(in the rows, 128 means zero)
Each name stands for a flat space through zero: a line, a plane or more. A row that begins with a name and a colon came from that space; any other row is followed by the name of the space it lies nearest, among the names in its block.
rfgs: [166 177 141 137 115 160 124  96 121 153 126 105 141 118 124 158 144 146
 137 142  93 167 119 107  82 127 146 152  88 132 134 141 151 137 129 159
 120 130 140 130 122  97 128 106 151 116 128  90 120 101  77 112 116 108
  71 115 146 178 119  88 113 193 132 157  97 121 139 187 129  65  90  84
 132  87 135 108 112 162 129 133 118 170  78 135 110 106 147 117 110 154
  96 129 112 120  65 162 115  95 107  89 136 141  94 142]
[139 152 110 180 130 167 117 120 139 154 124 139 174  77 214 141 101  85
 167 138 163 132 109 100 185 127 124 111 179  86 136 139 180 133 120  90
 167 110 151  97 131 157  83 146 100 109  83  78 176 126 137  93  66 132
 150  77 160 130 134 109 113 115 111 156 108  98 118  56 100 179 145 164
 106 137 126 141 147 122  84 135  96 158 123 147 133 161 185 160 103 138
 164 146 143 157 195 138 144 201 101  74 171 135 156 125] : rfgs
ljlf: [148 188 143 144 140 170 176 108 148 168 127 128 232 140 158 118  85 176
 129  82 122  98 116 117 151 152 121 203  96  71 122 104 156 138 111 142
 158 100 196  82  95  56 119 105 165 106 124 157  93 101 149 115 159 173
 106 115 124 138 101 122 152 114 151 125 117 108 122  64 119 164  75  60
 168  99 118 108  78 150 153 123 161 166 108 158  89  60 136  76 113 141
 159 112  74 109 115 160  83 140 116 133 120 142  99 176]
rpmq: [138 128 128 160 143  62 119 123 125 152 130 127 145 149 114 138  85 166
 169 146 107 105 109 119 114  63 153 117 154 137 163 125 126  84 106 140
 101 119 210  96 124 117 135 160 117 135 146 129  71 155 139 139 125 101
 129 191 112 168 123 155 125 119 132  40 102 123 127 111 141 158 158 117
 122 130  95 109  85 101 105 179  79 130 121 134 157 143 135 132 175  92
 116 154 113 112 112 131 141 161  84 125 140  86 104 145]
[130 110 117  89 132 143 105 148 171 141  96 124 127 144  94 143 108 144
 106 113 109  87  87 177 102 123 139 146 138 110 110 144  89 133 149 128
 201 128 124 151 128 105 120 108 138 176 134 171 144 106 120 157 129 142
 137 168 179 125 132 103 102 146 111 101 147 173 157 144 159 128 136 106
 116 118 117 128  77 120 102 121 106  96  88 163 167 137 130 129 113 117
 118 122 111 122 119 110 124 151 154 139 143 128 125 156] : rfgs
mjhg: [168 132 142 112  93 107 146 130 111 154 121 153 165 157 156  94 141 166
 142  90 142 152 180 120 103 151 146 145 155  75 106 146  81  99 119  97
  92 105 170 123 119 142 143 145 110  87 115 169 132 139  74 155  65 164
 105 119 135 183 141 166 193 105 146 141 128 122 178 184 108 159 105 130
 161 134 104 125 130  89 148 130 122 120 145 157 126 160 108 116  97 129
 126 143 173  98 134 147 177 119 116 154 140 127 112  97]
rdjm: [198  60 106 122  32 169 231  82 135 116 128 132 133 124 131 203  61 193
 146 136 142 175  34 122 206 116 138  41 124 170 113  98 155  64 137 173
 146 161  94 154 152  81 135  99 121 136 166 155  99 142  33 144 110 193
 138  92 109 108 174 123  87  96 157  39  67 105 124 116  55  47 187 114
 170  89 194 154  94 117 103 152  70 153 118 204 142  25 133 159  90 169
  81 142 107 166  96 187 156 164 148 126  62  90 136 190]
rdjm: [143 154 151 151 117  92 136 110 118 102 143 136 117 176 137 124  99 122
 125 124 135 162 114 111 130  74 136 129 125 133 117 129  99 137  88 125
 132 131 134 121 120 108  90 142 107 116 106 149 146 141 137 113  93 134
 159 143 132 139 159  92 122 102 140 122 102 133  98 101  95  97 101 104
 142 129 162 121 168  82 140  88 122 110 152 169 146 106 112 117 134 118
 130 117 133 143  98 182 150  94 133 161  99 159 111  82]
rpmq: [191 117 117 146 127 165  79 119 165  96 151 137  84 121 145  83 114 119
 124  95 134 146 144 129 110 135 155 162 134  91 131 144 141 152 110 152
 140 140 113 112 129 127 115 157 148 128 175 169 142 117 130 138 126 129
 115 145  97 110  91 117 126 147 151  95 133 130 167 123 179 121  80 143
 134 137 113 142 174  84 119 162 157 155 142 161 102 153 146 120 156 150
 108 157 138 170 136 132 113 110 132 119  97 116 150 153]
[ 64  77 128 127 125  35  78 159 105  97 117 145  32 163 111 143 167  90
 105 136 141 128 169 126  97 114 146 129 187 160  98 148  99 113 176 166
  85 130  92 162 124 234 102 163 107 139 179  53 132 138  99 195 108  89
 165 154 204 128 155 117  77 193 122 141 123 185 116 218 143 131 186 195
  48 210 167 142 165 117 149 155 131 133 102  89 240 213 133 163 113 145
 145 135 151 185 112 142 228 132  83  91 119 100 110 122] : ljlf
[104 110 101 107 100 111 143 157  95 142 108 157 108 134 124 129 144 102
 101 138  95 129 142 129 119 148  98 147  69 126 107 154 118  99 116  44
 119  82  61 131 132 138 138 124 135 151 101  88  74 125 167 122 100 113
 107 128 141 110 122  75 149  84  73 122 154 123 126 150 148  95 125 114
 124 141 140 148 141 157 119  66 173  79 164  95 152 111 108  84  84 147
 164 109 151 128 145 132  91 117 156 114 168 130 158  98] : rpmq
[164  95 102 124  92 130 110 115 105 137 131 126 123 123 146 125 141 131
 125 108 109 152 142 118 120 128 131 128 106 138 168 123 137 117 125 122
 146 172 114 104 167 131 154 125 114 164 148 116 123 128  97 119  79 133
 143 124 138 130 110 125 129 115 118 126 116 157 134 125  90 136 107 169
 125 117 121 124 117 123 126 105 125 118 121 116 129 126 110 124 132 110
 100 105 119 117 134 115 170 117 131 154 154 115 120 117] : mjhg
pzbl: [148 164 110 118  99 134 130 144 114 155 138 135 106 113 150 138 145 107
 160 142 123 124  98  95 150 161 154 100 130  71 153 109 178 127 148 156
 105 133 148 168 133 118 126  95 188  71 111  44 150 146 146  84 140  94
 143 162 129 127 171 167 122 109 175 103 102 154  87  92 138 188 153 107
 115 141 120 149 136 103 107 146 144 125 117 138 135  97 108 136 135  79
 163 127 136 116 150 147 155 112 121 141 114  86  89 132]
[162 116 108 138 107  90 127 147 104 119 120 120 143  91 109 159 140 151
 130 154 102 166 141 134 118 149 110 100 143 136 117 154 115 143 106 147
 120 141 149  83 113 104 133 163 120 110 138  96 110 136  86 117 146 145
 125 111 126 134 101 149 112 161 143 136 127 160 120 120 109 115 110 135
 112 139 122 156 152 147 113 119 127 125  97 146 111 149 104 123 138 140
 165 128 128 102 145 137 131 139 117 151  99 138 107 122] : rfgs
[143 111 111 155 102 124 132  78 137  86 127 155 158 118 140 134 127 167
 139 142 152 138  95 113 141 124 155 117 108 146 114 161 155 115 133 144
 104 132 122 146 160 122  83  87 113 120 149 141 123 117 111 138 103 153
 127  93 130 142 134 124 124 165 137  87 110  86 120  86  83  79 147 140
 123 121 120 136 145 123 116  75  92 136 170 165 194  57 147 108  89 127
 101 176  84 114 109 194 187 100 134 125 127 137 141 127] : rdjm
[135 126 137 123 140 150 127 126 147 121 121 118  91 181 115 138 120 152
 148  92 152 101 133 137 100 123 118 137 146  98 161 132 126 150 116 113
 148 138 109 129  90 111 130 164 138 171 147 119 101 142 132 151 154 114
 102 203 153 152 124 137 100 125 174 121  95  83 125 122 135 113 125 142
  85 100 127 156 133 100 133 169 109 149 145 139 139 169 129 116 145 140
 112 141 134 118 144  99 105 100 118 124 104  97 115 142] : rpmq
[141 127 114 112 136 151 125 115 152 112 172 120  96 150 140 133 122 120
 123 111 132  94 132 152 121 115 113 143 140  97 187 121 122 127 138 143
 153 168 115 107 121 133 143 136 128 161 154  89 110 151 118 130 141 111
 109  94 130 100 141 121 108 139 154 157 146 131 131 124 143 135 131 151
 136  91 118 170 143  78 113 141 106 137 144 160 149 159 125 136 155 126
 114 118 107 120 128 127  91 104 142 168 107 129 126 119] : rpmq
ghhn: [136 115 161 125 129 143 130  92 150 118 117  93 160  99 105 188 127 130
 152 119 128 133 147 142 116 125 129 166 149 118 119 140 111 116 113 147
  96 156 144  56 138 141 148 159 127  85 160 154 151 116 123 146 120 110
 157 139  97 164 166 144  84 124 182 143  88 108 155 121  79 149 184 115
  82 103 103 147 149 159 111  71 113 124 147 159  82  97 135 108 178 100
 116 126 105  75 138 104 148 136 125 151 135 114 162 100]
[111 173 157 156 180  35  85 108 122  83 168 123  96 178 160 110  75 140
 115 182 138 112 179 146 141  96 121 200 159  67  73 187 139 186 108 126
  95 104 116 127 126 136 105 166  98 139 112  91 123 118 155  90  40 118
 138 173 144 131 134 129 112  94  89 136 117  81 100  34 100 162 131 110
 135 110  75 106 196  74 141  47 161 107 103 128 132 163  78  18 143 113
 126 185 146  60 143 217 172 101 105 188 183 139 116  86] : rdjm
[105 106  93 109 130 122 158 108 195 112 141 188 117 141 129 136 133 114
 107 121 123 114 107 135  96 103 161 133  93  98 156  96 132 114  92  78
 112 189 157 128 109 132 145 123 118  91 106  81 108 160 186 126  99 119
 122 132 119 163 168 103  78 148 146 117 107 109 132  62 130 159 100 130
  78 112 124 132 111 124 121 114 108 141 124 106 143 153 111  91 172 118
 128 118 120 101  96 148 117 149  79 179 151 119 115  68] : rpmq
[103  94 152 131 153 149  91 157 127 150  79 139 134 134 129 116 154  97
 133  72 109 135 158 118 115 139 108 111 122 111 172 130 119 167 123 143
  89 128 161  97 139 112 142 172 157  93 128 162 145 123 124 140 126 118
 155 161 103 163  98 144 150 133 122 135 133 136 110 150 161 117 133 132
 103 165 104 142 112 165 152 170 125 117 177 106 113 166 133 137 152 129
 117 129 104 159 140  92 107 176 120 117 131 116 151  93] : rdjm
jqtz: [142 149  88 124 149 128  51 169 153  87 102  87 104  66 111 136 173 129
 139  76 214 139 155 129  55 120 121 179 108  72 145 179  79 100 169 181
  76 157 142 149 115 161  86 109 143 152 138  99 145 129 111  74 185 131
  26 188 140 164 148 128 131  67  74 122 159  79  72 139  52 156  73 145
 110 155 118 159 109 114  50 161 125 144 116  50 133 138 104 172 177 128
  68  85 116 176  95  39 102  71 137 140 171 100  90 108]
[165  92 122 142  70 123 165  61 123 132 141 140 142 152 148 182  74 176
 139 116 147 129  57 146 181  89 181  95 109 161 121 138 124  59 111 170
 123 153 132 169 151 104 151 125 112 119 155 162 104 119  71 151 131 183
 134  75 153 147 184 130 108  83 132  79 102 112 132  97  75  71 135  77
 146 114 162 146 145 111  95 114 123 142  94 181 155  54 107 116  60 171
 125 124 112 177 113 168 166 100 160 168  94 100  87 194] : rdjm
[108 115 102 140 118 128 135 142 134  88 143 130 101 160 124 131 135 151
  88  97 136 152 160 123 101  97 133 124 122 132 167 111 152 100 111  92
 133 179 139  73 105 122 106 160 129 129 131  96 112 153 111 162 104 165
  87 139 120 115 143  91 111 128 141 152  97 129 106 107  78 161 146 183
 107 110 108 130 141 106 133 145 117  93 127 128 152 160 105 120 187 133
 117 123 113  68 127 176  68 140  88 152 116 131 130 116] : rpmq
[144 124 187  97 145 155 125  95  90 136 174 105 119 117 155 157 147 121
 149 129  89 145 134 121 125 128 135  94 118 160 148 119  92 176 117  95
 117 126 129 134 116 104  80 111 119 128 133 109 170 145 130 114 130 181
 170 120 147 123 114 134 107 117 117  84 143 129 112 143 120 121 107 168
 144 144 113  82 153 125 136 133 113 144 140 121 135 123 130 134 117 142
 132 133 108 142 141 153 125 116 131 118 121 141 167 106] : pzbl
[151  99 123 145 129 126 117  92 105 123 127 142 129  70 172 126 118 135
 190 135 147 125  83 164 105 137 152 111 132 183 106 146 114 147 117 181
 141 115 162 155 139 147 117 137 132 107 156 158 155 127 101 131 154 134
 108 108 150 115 142 171 107 148 112 112 113 139 145 146 118 130 103 158
 146 149 159 129 140  87 150 140 118 162 107 142 104 182 151 156 125 155
 102 126 137 125 120 108 131 178 149 118  90 114  94 134] : rpmq
[102  98 128 145 143  58  91 179 117 105  97 113  80 102 108 182 167 101
 127 159 153 163 117 140  63 124  98 129 131 146  83 131  65 133 109 156
  82 139  84 137 122 190 147 134 108 144 132  46 147 135  98 145 127  96
 174 145 132  92 137 152  96 252 114 126 132 218 116 178 122 111 139 184
  61 177 126 138 137 101 156 147 116 118 130  76 203 199  99 160 152 139
 136 143 161 159 149 116 176 139 136 140 131 115 152  99] : ljlf
jpmh: [ 87 137 130 134 125 145  87 142 144 138 118 140 156 113 146  80 130 109
 126  66 138 155 168 135 155 127 143 139 143 138 121 109 121 110 167 145
 160 177  85 103 128 104 110 157  77 120 118 135  54  68 107 137 135  78
 105  97 143 156 141  98 185 139 150 123 100  74 114  93 122 111 127 102
 155 162 105 165 163 146 145 116 118 156 159 140 122 150 149 123 163  70
  84 120 113 113 124 172 141 128 129  81  74 117  87 101]
[189 141 145 184 124 137  84 110 100 138 115  89 122  98 121  78  86 156
 164 124 157  89 139 104 166  85 156 141 209 103 138 158 141 128 134 156
 158 127 144 174 119  82 100 167  93 101 160 216 108 131 112 108 142 128
 122 140 150 126  79 166 139 124 168  96  86 133 164 155 140  88 111  64
 172 129 144 181 168 105 144 206 144 190 126 145 111 124 152 196 144 167
  98 166 131 119 166 119 137  76 153  59 100  99 114 197] : rpmq
pzbl: [140 126 113 142  96 142 127 149 102 136 126 114 107 133 167 123 120 139
  70 121 115 107 105 120 129 132 169 109 135 170 128 154 121 113 125  86
  87 174 135 143 115 122 142 129  95 158 114 161 129 145 187 115 165 110
 110 150  96 108 141 141 142 155 168 105 112 109  95 156 151 110  89  85
 132 160 139 143 127 120 139 156 140 104 119 130  99 151 168 127 113 155
 123 146 135  98  86 141 138 137 142 127 103 109 127 119]
mjhg: [ 70 124 126 155 106 118 141 132 108 102 171 168 136 131 137 135 141  99
 123 139 137 110 148 155 117 116 147 127 122 149 125 141 134 138 105 115
 132 134 101 142 167 129 123 137 132 156 163 170 130  97 127  91 142 105
 173 102 127 152 131 126 140 145 131 164 133 133  78  71  95 127 103  80
 130  97 120 152 166 109 124 117 133 124 157 140 165 149 139 118 124 124
 121 146 138 147 126 140 145 127 132 152  96 121 165 108]
[143 129 108 155 144 162 118 102 110 106 163 161 160 121 121 110 123 183
 119 114  86 115 123 102 129 102 132 102 160 151  98 141 112 141 160 143
 112  97 102  99 141 145 153 143 133 151 141 153 145 158  83 128 106  94
 152 123 153  94  67 121 135 126  87 127 146 169 114 153 136 149  88 178
 146 163 113 110 143 137 106 121 130 109 138 133 126 143 122 124 113 144
 156  37 160 142 121 149  94 141 108 119 137 155 127 104] : mjhg
[121  85 148 114 171 191  94 134 144 154 116  96 112 110 133 119  99 126
 139 110 125  63  74 139 190 105 129 110 132  95 129 158 134  88 101 119
 163 138 119 117 105 148 124 137 102 133 123 121 125 118 135 141 144 124
 107 106  96 121 117  87 101 108 163 127 131 130 124  87  86  75 178 126
 146 124 133 149 156 100 125 166 104 113  69  88 171 107 127 114 160 118
 124 106 136 158 119  82 140  95 178  95 122 162 123 125] : mjhg
[102 143 121 134 144 128 125 129 166 127 136 121 163 122 130 110 120 131
 109 118 173 142 112 118 104 151 156 144  87 156 115 115 106 128 118 134
 148 120  92 138 121 142  93 125 107 154 125 161 103 142 109 168 117 126
 113 151 114 135  92 101 173 139 123 131 140 136 185 106 154  98 124 140
 117 126 135 129 146 141 148 118 122 141 122 119 105 122 112 157 117 134
 108 135  93 123 106 102 116 125 142 104 146 156 150  78] : pzbl
[132  84 138  91 135 150 123 103 180 117 170 113 116 163 157 100 136 112
  77  61 107 132 131 111 104 170 129 150 110 109 146 134 132 161 102 103
 113 137 148  77 123 122 112 102 158 136 139  60 117 123 128 130 131 125
 143 106 130 121  89 124 154 144 176 138 164 105 117 112 136 104 116 115
 117 152  97 144 153 151 138 125 167 148 132 135 117  71 115 129 126 174
 127 150 135 132 131 135 103  86 136 120 130 136 130 123] : rpmq
rfgs: [ 82 149 151  99 106 102 101  99  83 125 118 141 149 104  91 139 139 180
 191 114  99 152 141 145 134 124 106 119 140 136 188 170 124 104 140 153
 190 142 151 176 133 105 125  97 127 119 120 110 152 112 129  84  84 152
 108 130 106 142 138 158 132 148 162 131  87 126 106 150  61 124 150 162
 120 129 107  60 160 146 132 111 137 117 100 131  90 165  96 125 132  97
 133 139 126 102 125  88 113 151 134 121  87 129  98 130]
[153 165 131 136 167 125 121 102 105 142 151 150 181 134 123 111 129 141
 143 148 140 122 106 141 108 151 111  88 128 173 112 137 129 110 148 167
 161 165 177 151 152 157 102  96 123  95 151 143 132 105  78 136 167 138
  84 123 137 124 128 179  91 169 167 120  58 144 131 166 136 129 122 135
 147 125 131 121 145 122 110 165 147 113 109 142 111 146 197 117 152 132
 123 145 133 134 154  85 165 151 131 157 113 114 124 134] : rpmq
jpmh: [175 104 141 143 124 131 187 112  85 118 132 164 149  83  88 137 104  83
 124 116 153 104 165 168 107 106  90 118 102 117  91 116 145 102 120 139
 115 109 181 128 128 109  93 131 127 132 104 152 147 153 120 103 133 152
  87 123 135 116 124 199 116  95 115 139 119 182 134 131 131 112  85 107
 130 165 120 138 152 149 118 147 102 138 151 114 136 126 122 101 166 134
 130 154 120  99 150 105 183 114 100 105 125  98 116 117]

Each name stands for a flat space through zero: a line, a plane or more. A row that begins with a name and a colon came from that space; any other row is followed by the name of the space it lies nearest, among the names in its block.
hr-cf: [108 100  69 146 112 151 161 180 130 186 120 112 162 124 173 122  98 143
 171 151 131  71 133 110 112  91 111 110 107 153 173 134 132 172 113 149
 153 167 109  94 132 142  75 126 107 169 172 106  73 149 107 182 116 166
 106  90  88 120 147 117 165 190 114 161  90 152 134  93 115 116 119 154
 132 188  94 155 122 160 138 112  67  91 193 163 131 142 117 180 133 203
 150 160  97 121 164 130 128 124 115 104 147 133 112 129]
qc-gl: [138  96 166 138 132 151 127 122 112 112 158 121 131 143 170 108 117 129
  80  98 119 133 136 115 115 136 116  74 103 117 110 120 134 164  93 122
 128 132 141 157 168 179 145  91 144 145 152 139 133 101 119  99 156 169
  99 127 179 121 146 130 122 156  83 100 113 134  85 133 104 136 125 115
 130 120 128 129 145  86 136 154 110 117 133 111 100 153 104 109 151 139
 141 183 125 165 157 125  97 140 120 113 122 124 128  93]
ff-zc: [130 101 203 113 138 128 146 113 138 141 119 154 134 158 113 119 109 120
 181 140 174 134 130 129 118 174 134 136 108  68  83  88 122 123  97 121
 139 103 112 144 118 127 125 123 156 107 117 136 134  83 132 103 121  79
 119 136 144  95 117 144 138 182 102 123 148 116 113 169  79 160 153 100
 164 124 113 136 174 143 100 121 154 156 125 125 106  95 132 141 117 112
 102 104 110 164 115 123 123  97 105 124 113  76 149  93]
[102 103 133  99  87 112 155  91 114 128 113 116 137 116 137 152 138 101
 109 125 154  82 157 162 110 126 115 184 147 154 159 113 116 155 155 124
 133 135 138 126 115 125 130  97 104 143 146 133 104 125 104 127 158  85
 135 170 142 139 151 117 124 100 120 112 131 123 145 132 179 156 135 133
 120 113  88 123 144 163 155 102 159 133 148 177 112 106 117 111 131 153
 137 133 124 101 134 156 132 129 132 151 130 123  95 136] : qc-gl
[146 135 109 128 181 143 122 127 124  94 136  95 139 149 121 134 108  98
 114  81 122 138 139 161 149 130 145 165 126 140 134 111 110 123  82 154
 137 117 133 129 137 168 101 136 118 112 110 100 137 123  97 107 127 137
 136 142 120 150 103 136 129 144 183 103 136 144 147 144 120  98 152 122
 165 102 115 128 123 107 113 101 139  89 160  88 110 163 163 166 187 133
 157 134 135 143 150 141 139  96 170 137  92 142 138 145] : ff-zc
[174 129 137 121 166 163 113  70 184 117 109 165 137 110 123 164 154 122
 178 140 200  61 143  84 110 116  71  87 114  78  49 115 184 132  47 141
 123  91 129 119 200 145  64 116 140  98 116 180 100  53 136 146 153 102
 131 139 175 135 118 164 160 187 122 139 159  97 151 162 129 178 101 170
 168 155 104  79 121 138 176 220 139 138 115 151  93 160 105 182 118 146
 160  82 124  92 129 118 109 126  81 124  58 110 158 115] : ff-zc
hr-cf: [116 139 133 131  95 115  65  29  91 127 116 135  81 133 125 108 169  72
  91  47  73 135 151 138 122 178  58  89 111 113 125 142  34  87 161 100
  94 109 106  94 116 103 182 175 133 115  95 163 130  89 215  81 116  32
 158 117 142 115  99 152  69  95 104 114 149  99  93 170 169  87 125  83
 144 130 157  64 155 101  82 106 175 154  34  84 127 150 164 131  96  49
 114 106 158 131 110 119 176  96 143 154 118 146 156 123]
[116 123 114 113 151 123 162 175 123 159 103 141 139 119 148 118  98 127
 151 149 115 114 113 130 151 101 143 111 117 136 154 127 162 120 150 151
 145 164 103 134 130 157 122 100 113  99 132 135  96 108 106 140 124 179
 122 160 110 136 146 115 115 112 122 144  78 124 137  97 135 131 101 131
  86 128  68 165 122 120 163 126  92 105 152 152 171 127 120 142  96 124
 184 118 127 131 153 102 148 138 143 138 169 144 180 145] : hr-cf
zf-qd: [148 136 159 101 151 125 130  49 174 115  86 126 133 163  65 190 147 114
 205  64 138 114 139 174  94 173 124 144 129 154 160 141 135  75 106 101
 101 113  91 132 120 176 150 129 132 123 134 108 112  61 148 105 118  79
 105 126 149 144 142 157 130 140 112 140 129 131 110  85 116  90 166 176
 128 157 146 154  84  85 105  98 107  79 137 128 114 167 154 107 142 139
 133 107 150 148 139 140  97 130 168  98 138 125  66  94]
qc-gl: [130 149  88 135 120 105  86 151 157 141 157 127 125 104  84 115 117 151
 112 127 124  97 166  43 123 138  92 176 160 142 162 114 114  87 155 117
 110 200 124  78  80  79  88 106 131  66 118 135 151 134 108 109 120 111
  52 130  84 142 101 194 136  92 149 151 140  80 182 113  82 184 110 156
 115 111  88 106 155 136 157  76 148 178 171 143 134 103 144 143 128 123
 106 102 109 131 154  82 126  89 187 132  95 123 148 170]
[167 146  92 116 148 153 108 119 115 141 129  79 165 111  80 123 151 144
 147 128 135 128  91 122 125 144  96 178 136 138 192 112 142 109 120 141
 133 174 144 122 113 124 107 122 133 153  84 101  99 110 120 170 101 188
 116 129 119 151  91 103 145 164 171  75 126 128 127 118 124 132 132 171
 126 101 125 127 124 135 101 132 159 114 142 141 153 105 174 124 146 145
 147 120  99  91 141 125 106  59 120 143 123 128 117 129] : ff-zc
[164 130 173 133 135 126 171 126  97 115  94 124  90 196 153 103 130 127
 153 145 166 141 107 144 121 110 151  93  90 117 160 136 142 163  79 141
 109 100 151 139 135 198 138 108 128 151  94 101 125 136 150 134 114 122
 179 135 128 152 154 106 111 120  84 161  91 144  80 148 135 104  76 145
 107 131 130 229 106 109  94 151 124 104 107  94 105 174 134  88 145 131
 151 165 105 148 105 129 102 167  80 131 167  87 122 102] : qc-gl
ff-zc: [124 164 105  83 133 115 127 117 133 120 137  96 112 145 144  85 158 142
 135  92  65 141 140 128 135 144 121 129 184 147 122 136 146 104 181 164
 158 156 112 117 140 171 125 146 103 135 126 123 157 152 140 158 151 110
 135 142 102 107  98 138  83 102 153 151 123 112 155 169 159  98 118  96
  74 156 129 138  99 152 144 137 109 116 135 117  88 136 138 118 103 177
 131 127 129  71 144 143 151 156 125 147 140 173  63 152]
[140 136 107 108 129 202 144  99 123 148 121 179 149 114 151 164 129 108
 124 133 168  93 130 137 130  93 116 114 130 128 161 136  86 142 105 133
 148 137 103 159  79  89 129  82 138 107 110 136 113 129 129 139 109 118
 138  95  96 103 130 134 147  71 129 137 163 114 125 171 145 162 115 134
 122  93 141  99 126 116 144 118 111 164 102 154 108 125 144 155 144 120
 113 121 136 142 155  47 120  73 127 142 154 148 112 128] : zf-qd
pb-sr: [163 141 146 104 113 115  99 120 126 131 144 113 148 100 147 120 138 100
  93 115 119 139 146 145 116 144 149 133 124 112 142 176 129 149 139 132
 148 152 120 131 177 159 156 131 151  71 131  87  95 135 100 133 148 137
 117 119 111  95  98 130  96 151 123 136 124 151 134 101 150  97 119 166
 151  98 163 159 118 116 133 113 118 138  82 115 149 160  86 121 164  97
  97 125 130 124 161 134  76 121 126 149 106 154 150 137]
